Each row has a name. After each piece below comes the name of the row it's from, unless a question asks for something else. Each question is about the rows just above it. Places in a row count from 0.

[ 94 172  87 136 116 132 135 130 110 118 217 132  95 119  45  94  73  99
 181  63  99  91 133 165 134 163 191 107  92  80 151 219 129  71 119 207
 101 213 182] -> (36)
[ 93 109 134 129  79  77 124 159 137 123 163 128 127 128 149 137 148 158
 133 152 120 130 133 136 153 139 107 100 108  82 139 146 178 165 125 112
 147 163 130] -> (35)
[113 139 105 139 123 118 118 125 127 128 163 128 137 123  92 118 103 113
 154 110 105 118 139 159 135 133 154 137 107 107 138 157 121 106 133 146
 135 151 145] -> (120)
[ 93 109 134 129  79  77 124 159 155 133 156  99 156 179 149 137 148 158
 133 152 120 130 133 136 131 139 107 100 108  82 139 146 178 165 125 112
 147 163 130] -> (62)
Where does [127 128 163 128 137 123] start? Give its row and place. => (120), 8
Number of entries in [ 93 109 134 129  79  77 124 159 137 123 163 128 127 128 149 137 148 158
 133 152 120 130 133 136 153 139 107 100 108  82 139 146 178 165 125 112
 147 163 130]: => 39
Row and place where [136 116 132 135 130 110 118] starts: => (36), 3
How many entries does [ 94 172  87 136 116 132 135 130 110 118 217 132  95 119  45  94  73  99
 181  63  99  91 133 165 134 163 191 107  92  80 151 219 129  71 119 207
 101 213 182] have? => 39
Number of entries in [ 93 109 134 129  79  77 124 159 155 133 156  99 156 179 149 137 148 158
 133 152 120 130 133 136 131 139 107 100]: => 28
How many entries does [ 94 172  87 136 116 132 135 130 110 118 217 132  95 119  45  94  73  99
 181  63  99  91 133 165 134 163 191 107  92  80 151 219 129] have? => 33

[134 125 138 157 131 127 117 129 131 126 127 127 148 121 127 124 118 121
 138 155 117 152 126 130 154 145  98 141 132 130 144 110 118 140 141 136
 143 113 123 134 142] = (122)
[102 119 109 166 164 135 137 104 141 140 127 144 119 125 115  98 119  86
 139 141 139 147 111  99 109 164  97 110 123 116 126 139 128 138 125 122
 133 148 137 145 133] = (144)
[134 125 138 157 131 127 117 129 131 126 127 127 148 121 127 141 118 121
 138 155 117 152 126 130 154 145  98 141 132 130 144 110 110 140 141 136
 131 113 123 134 142] = (75)
[113 158 108 134 140 101 148 123 128 103  98 117 105 150 142 129 153 144
 116 151 138 115 137 123 132 134 104 160  22 126 113 150 134 155 150 133
 199 125 127 125 115] = (38)
[145 146 137 113 119  89 145 179  99 110 109 108 107 149 218 145 159 153
 105 156 164 124 162 155 147 103 146 161 121 121 135 164 141 136 139 146
 166 113 155 134 154] = (67)
[131 143  97 126 143 132 143 122 146 128 112 120 124 140 125 121 132 130
 129 135 106 125 115 122 118 144 111 138 135 148 120 114 123 135 140 126
 133 126 108 123 115] = (2)
[137 135 128 100 144 131 153 152 127 155 111 128 113 127 130 137 140 121
 131 111 123 106 132 115 100 109 145 125 151 168 108 122 129  99 117 117
  88 135 151 128 139] = (69)
[129 146 151 129 135 127 128 135 120 124 100 122 120 119 158 137 125 127
 129 117 147 112 138 118 141 101 119 131 102 135 106 134 138 119 138 140
 153 122 138 133 124] = (18)
[134 125 138 157 131 127 117 129 131 126 127 127 148 121 127 124 118 121
 138 155 117 152 126 130 154 145  98 141 132 130 144 110 118 140 141 136
 143 113 123 134 142] is in which row? => (122)
Count the entries of [137 135 128 100 144 131 153 152 127 155 111 128 113 127 130 137 140 121
 131 111 123 106 132 115 100 109 145 125 151 168 108 122 129  99 117 117
  88 135 151 128 139]: => 41

[121 120  65 152 125] : (90)
[145 116  99 114 128] : (7)
[114 131  67  92 125] : (124)
How many entries does [114 131  67] have? => 3
Number of entries in [114 131  67  92 125]: => 5
Row and place where [114 128] starts: => (7), 3
Number of entries in [145 116  99 114 128]: => 5
Number of entries in [145 116  99 114]: => 4

[ 87  94  85  91 103  85  80 145  82 153  84 153 153 154 152 151  83 152
 169  84 154  88 146 158  84 143 154  81 171 153  86]  (136)
[ 87  94  85  91 103  85  80 145  82 153  84 153 153 154 152 151  83 152
 169  84 154  88 146 158  84 143 154  81 171 140  86]  (101)
[126 109 106 127 112 128 104 126 126 119 125 121 119 118 117 128 125 118
 103 127 112 127 124 121 105 124 117 125 105 113 126]  (108)
[ 87  94 224  91 103  85  80 145  82 153  84 153 153 154 152 151  83 152
 169  84 154  88 142 158  84 143 154  81 171 153  86]  (115)
Where does [152 169  84 154  88 142 158] start? Give its row and place. => (115), 17
Number of entries in [ 87  94 224  91 103  85  80 145  82 153  84 153 153 154 152 151  83 152
 169  84]: => 20

[ 83 112  51 116 116 180 183 194 132 101 119  90] -> (4)
[101 118 138  67  82  72  32  92 232  90 188 191] -> (3)
[113  95 138 128 117  57  95 106 200 101 175 189] -> (22)
[155 129 115  79 163 141  98 145  67 101  80 131] -> (52)
[137 109 144 182 123 139 146  53 148  68 111  88] -> (170)
[ 67 123  48 184 107 137 220 200 151 152 103  45] -> (218)
[102 103 165  96 110  48  66 151 203 137 177 175] -> (168)
[ 52  81  92 225 103 104 214 153 236 157 155 143] -> (163)
[131 158 195 113 189  65  89 124  67 150 123 143] -> (176)
[159 184 149 113 147 132 120 143  38  35  64  66] -> (17)
[211 105  67 152 103 160 143 124 135  85  88 143] -> (126)
[133 103 110  82 128 130 118 159 125  87 145 165] -> (116)
Row and place where [101 119] starts: => (4), 9
Count the entries of [159 184 149 113 147 132 120 143  38]: => 9
Count the entries of [137 109 144 182 123 139 146  53 148  68 111  88]: => 12
[135  85] begins in row and place => (126), 8

[166 104  70  98 123  89  87 139 122 102 137 127 149 161 142] -> (91)
[129 107 165  96  90 204  92 100 111  94 130 126 155 172 187] -> (137)
[131 177  75 125 139  40  74 164 104  70 194 136 175 174 133] -> (84)
[111 166 143  95 166  45  88 174 116 123 172 141 135 140 152] -> (74)
Row and place where [ 40  74 164] starts: => (84), 5
Number of entries in [111 166 143  95 166  45  88 174 116 123 172 141]: => 12
Count the entries of [166 104  70  98 123  89]: => 6
Where does [102 137 127 149] start? Give its row and place. => (91), 9
How many entries does [129 107 165] have? => 3
[164 104  70] begins in row and place => (84), 7

[105 123 117 135 145  98 125 120 144  71 135 107 159 135 121  85 213 165
 107 150  98  73  76 166 101 174 101 137 159  99 144  95 184 166 110  47
 111]  (37)
[105 123 117 135 145  98 125 120 144  71 135 107 159 135 121  85 213 165
 107 150  98  73  76 166 101 174 101 137 159  99 144 174 164  67 139 168
  68]  (94)
[105 123 117 135 145  98 125 120 144  71 135 107 159 135 121  85 213 165
 107 150  98  73  76 166 101 174 101 137 159  99 144 174 164  67 139 166
 150]  (30)
Number of entries in [105 123 117 135 145  98 125 120 144  71 135 107 159 135 121  85 213 165
 107 150  98  73  76 166 101 174 101 137 159  99 144 174 164  67 139 168
  68]: => 37
Count the entries of [105 123 117 135 145  98 125 120 144  71 135 107 159 135 121  85 213 165
 107 150  98  73  76 166 101 174]: => 26
Where do [105 123 117 135 145  98 125 120 144  71 135 107 159 135 121  85 213 165
 107 150  98  73  76 166 101 174 101 137 159  99 144 174 164  67 139 168
  68] appear? => (94)
Number of entries in [105 123 117 135 145  98 125 120 144  71 135 107 159 135 121  85 213 165
 107 150  98  73  76 166 101 174 101 137 159  99]: => 30

[136 115 116 120 120  76 148 122 139 146 125 100 151 128 124 126 119 139
  99 119 107 133 121 120 159 134 147 120 118 121 119 117 133 152 128 132
 114 118 113 118 113  11 140 117 142 121 106 110 128  39 145 126 157  97
 207 140 141 126 102 126 162] -> (56)
[136 115 116 120 120  76 148 122 139 146 125 100 151 128 124 126 119 139
  99 119 107 133 121 120 159 134 147 120 118 121 119 117 133 152 128 132
 114 118 113 118 113  11 140 117 142 121 106 110 128  39 145 126 157  97
 207 128 124 130 141 130 154] -> (118)
[146 100 114 135 135 151 132 126 146 132 105 103 142 148 131 141 119 127
 126 113 119 150 129 121 118  89 127 108 122 115 109 127  95 155 126  77
 122 106 152 141  78  11 143 105 138 138 119 173 118 141 135 124 124 139
  78 123 143 147 146 115 116] -> (27)
[150 127 137 119 133 125 154 116 108 108 104 135 113 140 139 105 120 127
 140  97 136 126 124 160 121 104 119 141  99 141 114 134 114 168 141 108
 131  95 142 124 164  85 112 152 136 136 134 120 131 145  83 138 145 143
 105 135 144 143 122 126 103] -> (177)
[131 109 125 141 131 156 114 129 128 115 132  88 125 137 128 128 110 137
 105  98 161 125 114 141 147 108 130 123 128 137  97 129 129 169 152 146
 130 119 143 130 138 188 113 144 127 131  87 139 128 186 147 112 106 147
 129 151 129 143 108 134 151] -> (70)
[135  93 131 115 142  90  93 135 129 129 141 120 138 137 117 118 119 129
 120 128 132 118 146  99 132 143 127 127 125 118 111 113 119 166  53 110
 125 120 164 126 108  82 137 116 153 128 104 156 136 171 127 132 119 107
 120 135 134 136 128 122 111] -> (165)
[129 132 129 128 118 149 123 129 116 159 110 111 116 133 128 131 143 125
 100 168 145 123 124 134 105 124 134 142 122 145 137 132 132 130 113 101
 103 110 121 128 193 155 115 134 135 133 152 106 113 193 127 117  94  96
 131 126 143 123 128 103 172] -> (135)
[145 123 124 135 105 151 132 114 146 132 105 103 142 148 131 141 119 127
 126 113 119 150 129 121 118  89 127 108 122 115 109 127  95 155 126  77
 122 106 152 141  78  11 143 105 138 138 119 173 118 141 135 124 124 139
 159 123 143 147 146 115 116] -> (105)
How many entries does [145 123 124 135 105 151 132 114 146 132 105 103 142 148 131 141 119 127
 126 113 119 150 129 121 118  89 127 108 122 115 109 127  95 155 126  77
 122 106 152 141  78  11 143 105 138 138 119 173 118 141 135 124 124 139
 159 123 143 147 146 115 116] have? => 61
Row and place where [145 123 124 134 105] starts: => (135), 20

[129 132 132 131 133 128 127 123 126 135 129 124 122 135 126 131 131 125
 124 131 128 123 129 133 124 133] -> (100)
[124  42  38 110  73 119 123 235 177  44 116 171 233  53 183  40  43 172
 206  50 117 240 115  62 194  67] -> (60)
[129  47 132 131 133 128 127 123 126 135 129 167 122  59 126 131 131 125
 124 131 128 123 129 133 124 133] -> (49)
[128 129 129 130 128 127 129 127 128 133 127 127 124 132 128 127 127 127
 126 126 125 130 128 132 129 132] -> (10)
[129 132 215 131 133 128 127 123 126 135 129 124 122 135 126 131 131 125
 124 131 128 123 129 133 124 133] -> (112)
Where does [135 129 167 122  59 126 131] start? Give its row and place. => (49), 9
Count the entries of [129 132 132 131 133 128 127 123 126 135 129 124 122 135 126 131 131 125
 124 131 128 123 129 133 124 133]: => 26
Count the entries of [129 132 132 131 133 128 127 123 126 135 129 124 122 135 126 131 131]: => 17

[100 147 105 105 148  96 140 143 100 149 127  97 127  98  95 139 145 100
 128 127 136  96 135 136 144] : (53)
[173  77 159 161  91 181 115 102 173  79 103 177  98 173 186 120  99 173
 128  99 142 180 147 141  80] : (159)
[150 119 147 148 113 152 116 117 150 116 138 152 139 152 153 116 115 150
 128 138 113 153 113 113 122] : (5)
[176  91 166 167  93 182 109 102 176  90 124 181 123 178 186 111  99 176
 128 123 120 183 122 119  96] : (83)
[111  99 176 126 123 120 183 122 119  97 209 232 221 232 227  60  78 223
 130 215  26 234  18  26 137] : (29)
[ 70 228  95  94 179  54 133 164  69 214 214  65 229  72  44 118 169  70
 128 224  59  59  45  61 231] : (78)
Number of entries in [100 147 105 105]: => 4
[111  99 176 128 123 120 183 122 119] begins in row and place => (83), 15
Count the entries of [150 119 147 148 113 152 116 117 150 116 138 152 139 152 153 116 115 150
 128 138 113 153 113 113]: => 24

[135 109 213 120] = (66)
[147 148 100 130] = (73)
[135 109  90 145] = (107)
[147 148 100 146] = (40)
The row with [147 148 100 146] is => (40)
Count the entries of [147 148 100]: => 3
Count the entries of [135 109 213 120]: => 4
asked: [147 148 100 130] => (73)

[ 57 123  68 100  17 101 155  81 157  94]  (65)
[ 63 124  73 104  26 103 151  84 155  96]  (157)
[207 140 188 174 231 145  84 169 108 142]  (189)
[ 64 123  74 103  29 104 152  86 154  98]  (184)
[ 63 124  73 104  22 103 151  84 155  96]  (76)
[209 139 190 172 235 147  86 171 106 146]  (174)
[207 140 188 174 223 145  84 169 108 142]  (149)
[197 138 180 167 218 143 171  86 110 141]  (14)
[202 139 184 170 225 145  88 167 109 142]  (98)
Where does [124  73 104  22] start? Give its row and place. => (76), 1
[ 86 171] begins in row and place => (174), 6
Number of entries in [ 63 124  73 104  22 103 151  84 155]: => 9

[169 135 106  97]  (89)
[ 95  78 213  24]  (59)
[169 135  31 163]  (113)
Number of entries in [ 95  78 213]: => 3
asked: [169 135  31 163] => (113)
asked: [169 135 106  97] => (89)
Count the entries of [169 135  31]: => 3

[183 213 148 143 138 157 121 122  96 172 105 134  94  77 149  98 143 148
 181  53  84 140 202 121 185]  (13)
[137 139 125 148 144  89 164 215 179 138  82  57 119 113  71  94  51 181
 121 140 182 107 138 105  81]  (82)
[137 139 125 148 144  89 164 215 179 138  82  57 119 113  71  94  51 181
 121 140  53 202  84 148 102]  (33)
Number of entries in [137 139 125 148 144  89 164 215 179 138]: => 10
Where does [181 121 140  53 202  84 148] start? Give its row and place. => (33), 17
Count the entries of [137 139 125 148 144  89 164 215 179 138  82  57 119 113  71  94]: => 16

[128 127 129 129 129 128 128 127 129 127 128 128 130 134 193] = (145)
[128 127 129 129 128 128 127 129 160 224 223 225 225 225 225] = (138)
[129 126 128 128 129 127 136 197 223 224 226 225 226 224 225] = (188)
[128 126 130 160 218 224 225 224 129 224 224 225 223 225 224] = (133)
[129 127 126 128 128 128 130 129 128 135 200 224 226 225 225] = (81)
[128 128 127 128 153 131 129 127 128 129 127 129 159 218 225] = (161)
[129 129 129 129 143 208 225 225 227 224 226 225 224 226 225] = (142)
[128 127 129 129 128 128 127 129 160 219 223 225 225 225 225] = (97)
[130 130 128 129 129 127 131 156 218 226 223 225 224 224 226] = (121)
[130 127 130 129 128 143 211 128 129 127 226 226 224 224 224] = (173)
[128 129 128 128 131 153 217 224 225 225 222 225 225 225 226] = (128)
Where does [127 128 129] start? Give its row and place. => (161), 7
Count the entries of [128 127 129 129 129 128 128 127 129 127 128 128]: => 12
[224 224 225 223 225 224] begins in row and place => (133), 9
[131 153] begins in row and place => (128), 4
Count the entries of [128 126 130 160 218 224 225 224 129 224 224 225 223 225 224]: => 15

[ 37 219  27 219] = (111)
[219  27 220 215] = (129)
[ 36 183  30 215] = (11)
Row and place where [ 37 219  27] starts: => (111), 0
Count the entries of [ 37 219  27 219]: => 4
Number of entries in [219]: => 1
[219  27 219] begins in row and place => (111), 1

[ 89 121 127 100 129 139 139 104 127]  (166)
[ 16 140 128 136 159 126 140 111 129]  (31)
[203  75 120 128 173 151 120 135 158]  (109)
[177 175 152  88   8 109  92 127  62]  (167)
[ 88 184 121 137 125  89 172 160 130]  (194)
[140  91  39  97 138 134  94 151 135]  (141)
[206 179 121 113  56  97 162 168 136]  (195)
[134 138 157 123  91 125  61 129  77]  (99)
[149 110 156 126 110 142  47 119  86]  (106)
[ 88 203 140  91  39  97 140 134  94]  (140)
How many entries does [206 179 121 113  56  97 162 168 136] have? => 9
[140  91  39  97 140 134  94] begins in row and place => (140), 2
Count the entries of [177 175 152  88   8 109  92 127  62]: => 9

[117  97  63 242  99 149] = (12)
[ 57 194 131 242  99 171] = (25)
[194  57 131 138 141 105] = (45)
Row and place where [ 57 194 131] starts: => (25), 0
How many entries does [ 57 194 131] have? => 3
Where does [194  57 131] start? Give its row and place. => (45), 0
How many entries does [117  97  63 242  99 149] have? => 6
[131 242] begins in row and place => (25), 2

[ 99 136  77 106  98 143  95 152  48 202  94] = (19)
[110 156  97 108  90 156  80 149  81 199  97] = (77)
[103 147  90 102  89 149  89 150  70 196  91] = (34)
[127 131  65 143  77 129  89 144  42 198  90] = (175)
[ 82 143 112 136  84 154 113 119 117 174 118] = (28)
[110 156  97 108  90 156  80 149  81 199 126] = (160)
[106 148  88  99  90 151  81 154  75 196  90] = (41)
[110 162  96 113  94 158  76 136  87 192 114] = (21)
Count the entries of [103 147  90 102]: => 4
Count the entries of [110 162  96 113  94]: => 5

[ 69 170  69 116 109] -> (139)
[221 144  34 108 112] -> (206)
[181  95 174 134 147] -> (119)
[170  99 169 130 144] -> (58)
[ 78 101 165 163 112] -> (50)
[221 144 113  97 149] -> (57)
[170  99 169 130 146] -> (200)
[ 51 101 163 167 106] -> (44)
[ 55  99 167 168 107] -> (219)
[ 66 172  65 116 109] -> (43)
[ 48 100 166 169 106] -> (191)
[163  78 200 146 143] -> (132)
Number of entries in [ 69 170]: => 2
Row and place where [169 106] starts: => (191), 3
Count the entries of [ 55  99 167]: => 3
How many entries does [221 144  34 108] have? => 4

[187 109  68 134 146 146 160  97 130 121 115 122 135 123 125 135 122 130
 134 190  95 134  34 120] -> (93)
[186  65  71 138 141 120 165 114 128 114 113 118 135 129 152 124 126 130
 136 181  96 134  28 121] -> (95)
[178  41  82 139 137 102 166 128 126 111 114 116 135 133 169 114 128 132
 136 168  98 134  37 123] -> (26)
[187  78  68 137 142 129 164 108 129 117 114 120 135 126 144 127 124 130
 135 187  96 134  28 120] -> (153)
[172  33  88 139 133  94 163 136 125 110 114 115 134 135 178 109 130 132
 135 162 100 133  42 124] -> (68)
[122 135 120 125 135 122 130 134 190  95 134  34 135 131 162 120 127 131
 136 176  97 134  30 122] -> (146)
Row and place where [122 135 123 125 135 122 130 134 190  95 134  34] starts: => (93), 11
Number of entries in [178  41  82 139 137 102 166 128 126 111 114 116 135 133]: => 14

[141 115 135  85 168] -> (80)
[185 104 123 128 141] -> (54)
[158 110 111  87  93] -> (71)
[146 138 125 112 120] -> (88)
[133 123 125 185 107] -> (150)
[219  96 104 163 167] -> (16)
[ 80 233 221  78 133] -> (64)
[137 145 111 149  47] -> (125)
How many entries does [133 123] have? => 2
Where does [ 78 133] start? Give its row and place. => (64), 3

